Below are the code and all the weights of a small trained network. Each question names an input and a target symbol and asks about switching units off, where a switched-off unit gives its printed mean instead of its output.

import numpy as np


def w(rows, s, z=0):
    codes = np.array(rows[::2]) - 128.0
    scale = np.full(codes.shape[1], s)
    scale[-1] = z or s
    return codes * scale


def f(y):
    return y / 2 * (1 + np.tanh(0.7978845608 * (y + 0.044715 * y**3)))


def softmax(a):
    e = np.exp(a - a.max(-1, keepdims=True))
    return e / e.sum(-1, keepdims=True)


def log_softmax(a):
    a = a - a.max(-1, keepdims=True)
    return a - np.log(np.exp(a).sum(-1, keepdims=True))


def net(x, mask):
    ids = ['αγδεζηθλμξσψω'.index(c) for c in x.split()]
    T = len(ids)
    res = E[ids] + P[:T]
    r = res
    for j in range(3):
        rows = slice(2 * j, 2 * j + 2)
        q, k, v = (r @ M[0][rows].T for M in (Q, K, V))
        z = softmax(np.where(np.tri(T) > 0, q @ k.T / 2**0.5, -1e9)) @ v
        o = O[0][rows]
        res = res + np.where(mask[j], z, o[:, -1]) @ o[:, :-1]
    y = f(res @ A[0][:, :-1].T + A[0][:, -1])
    res = res + np.where(mask[3:7], y, B[0][:, -1]) @ B[0][:, :-1]
    return log_softmax(res[-1] @ U[:, :-1].T + U[:, -1])


Q, K, V, O, A, B = {}, {}, {}, {}, {}, {}
E = w([
[159,171,143,186,12],'α',
[99,145,152,124,87],'γ',
[35,122,178,114,32],'δ',
[31,104,142,199,158],'ε',
[114,108,81,210,72],'ζ',
[140,219,254,216,110],'η',
[49,198,132,72,191],'θ',
[30,90,38,115,102],'λ',
[217,163,135,207,206],'μ',
[75,77,49,125,12],'ξ',
[213,116,101,61,149],'σ',
[115,107,112,165,67],'ψ',
[133,153,66,110,252],'ω',
],0.019)
P = w([
[186,118,64,147,24],'0',
[168,183,62,153,52],'1',
[190,66,137,157,119],'2',
[142,213,62,151,99],'3',
[185,79,173,153,194],'4',
[123,215,72,136,151],'5',
[184,87,205,159,255],'6',
[130,204,67,146,120],'7',
[191,73,204,162,228],'8',
],0.0072)
Q[0] = w([
[10,149,165,164,90],'h0',
[197,28,86,115,180],'h0',
[119,111,181,63,80],'h1',
[95,231,57,194,130],'h1',
[169,226,72,110,128],'h2',
[145,121,236,155,132],'h2',
],0.012)
K[0] = w([
[5,102,162,125,111],'h0',
[221,81,84,137,136],'h0',
[132,159,141,102,90],'h1',
[118,104,153,131,234],'h1',
[214,213,142,42,214],'h2',
[89,146,204,220,68],'h2',
],0.012)
V[0] = w([
[62,122,162,111,183],'h0',
[7,109,245,109,124],'h0',
[64,124,100,177,203],'h1',
[164,126,103,210,141],'h1',
[126,68,69,135,76],'h2',
[83,117,133,232,32],'h2',
],0.011)
O[0] = w([
[94,184,101,156,155,56],'h0',
[160,173,34,118,167,141],'h0',
[61,85,132,242,142,58],'h1',
[144,63,131,203,6,204],'h1',
[138,109,94,99,125,174],'h2',
[189,106,39,186,254,253],'h2',
],0.0091,0.0067)
A[0] = w([
[218,129,246,140,139,71],'n0',
[56,95,3,48,28,162],'n1',
[225,107,153,175,209,255],'n2',
[41,194,25,155,117,134],'n3',
],0.0071)
B[0] = w([
[137,252,2,249,140,181],'n0',
[216,140,207,204,220,186],'n1',
[111,123,197,43,23,252],'n2',
[65,197,68,67,25,194],'n3',
],0.0078,0.017)
U = w([
[151,88,89,87,33,95],'α',
[107,73,180,13,129,233],'γ',
[192,227,22,145,138,12],'δ',
[55,83,45,143,52,98],'ε',
[80,2,99,117,62,107],'ζ',
[189,207,136,193,197,94],'η',
[53,170,140,75,92,133],'θ',
[111,101,88,179,197,253],'λ',
[123,108,107,219,108,128],'μ',
[205,97,115,161,195,139],'ξ',
[145,168,242,60,80,137],'σ',
[92,25,155,46,72,130],'ψ',
[27,68,190,88,46,120],'ω',
],0.0083,0.011)

Each question gives the input, a string of symbols that net reads in full, and the target symbol t.
The units are the heads (2 rows each of Q, K, V and O) and the neurons (one row each of A and B). Each row of codes is followed by its name. A weight is (code - 128) times the scale printed after its matrix; where a second scale follows, it is the last column's (O, A, B and U).
mask holds one flag per unit, heads first, then neurons. A switched-off unit (its flag False) gives its mean, the last column of its rows in O or B, instead of its output. The means were averaged over made-up inputs and are rounded, as every weight is.
A unit's drop is (log p(t) with every unit on - log p(t) with that unit switched off) / (log p(t) with every unit on - log p(t) with every unit switched off).
The circuit of an input: a set's keep is (log p(t) with only the set's units on - log p(t) with every unit switched off) / (log p(t) with every unit on - log p(t) with every unit switched off). Starting from all 7 units, units are removed one at a time, each time the one whose removal leaves the highest keep (on an exact tie, the one counted first), for as long as the keep stays at least 0.8.
units of the circuit, in order: the units of the circuit, biggest drop first
unit that matters most: the unit with the biggest drop
top k neurons: the k neurons with the biggest drops, biggest first
heads that matter: for each layer, one digit per head in row order, 1 if its drop is at least 0.15 and else 0, layers parted by /
input σ α α μ σ α, target σ: heads that matter -> 001
input δ α α θ θ λ, target θ: top 3 neurons -> [n3 n0 n1]
input ξ σ μ λ α α, target μ: top 3 neurons -> [n2 n1 n3]
input ξ α λ ε λ α γ γ, target ε: units of the circuit, in order -> [h1 h0 n3 n1]
input ζ δ ξ α α α, target δ: heads that matter -> 100
input α σ δ α σ ξ, target σ: units of the circuit, in order -> [h2 n1]
input α δ δ δ γ δ λ ζ, target δ: top 2 neurons -> [n3 n1]
input α ψ δ θ ξ γ, target θ: unit that matters most -> n0
input δ θ ζ α, target θ: units of the circuit, in order -> [h1 h2 h0]
input μ α σ ω α α, target ω: units of the circuit, in order -> [h1 h2]
input ω σ α θ α δ μ ψ, target μ: units of the circuit, in order -> [h1 n2]
input θ θ θ γ, target θ: units of the circuit, in order -> [h0 h1 h2]
input θ α ζ α, target θ: units of the circuit, in order -> [h1 h0 h2]
input α σ μ μ ξ ζ δ α α, target α: unit that matters most -> n2
input α α α α ξ ξ, target ξ: units of the circuit, in order -> [n1 h2]
input α α γ ζ γ σ θ, target θ: heads that matter -> 110
input η α δ α ξ σ ε, target ε: top 2 neurons -> [n3 n2]
input α ε σ ζ ψ, target ψ: top 3 neurons -> [n2 n0 n1]
input ζ ζ ξ ω λ σ ε, target ε: top 3 neurons -> [n2 n3 n1]
input α σ δ μ, target μ: top neuron -> [n0]
input λ θ ε α α ζ, target ε: units of the circuit, in order -> [h1 n3]
input α σ δ ξ, target δ: top 3 neurons -> [n2 n1 n3]
input η ε α ε α α, target ε: top 2 neurons -> [n3 n1]
input η μ δ γ, target δ: top 2 neurons -> [n2 n3]
input σ α γ, target γ: top 3 neurons -> [n0 n2 n3]
input σ μ μ α, target μ: top 2 neurons -> [n2 n0]
input σ α α α, target σ: unit that matters most -> h2
input α σ ε γ ξ σ μ ζ, target μ: top 2 neurons -> [n1 n2]
input θ σ ψ ψ, target σ: top 2 neurons -> [n0 n1]
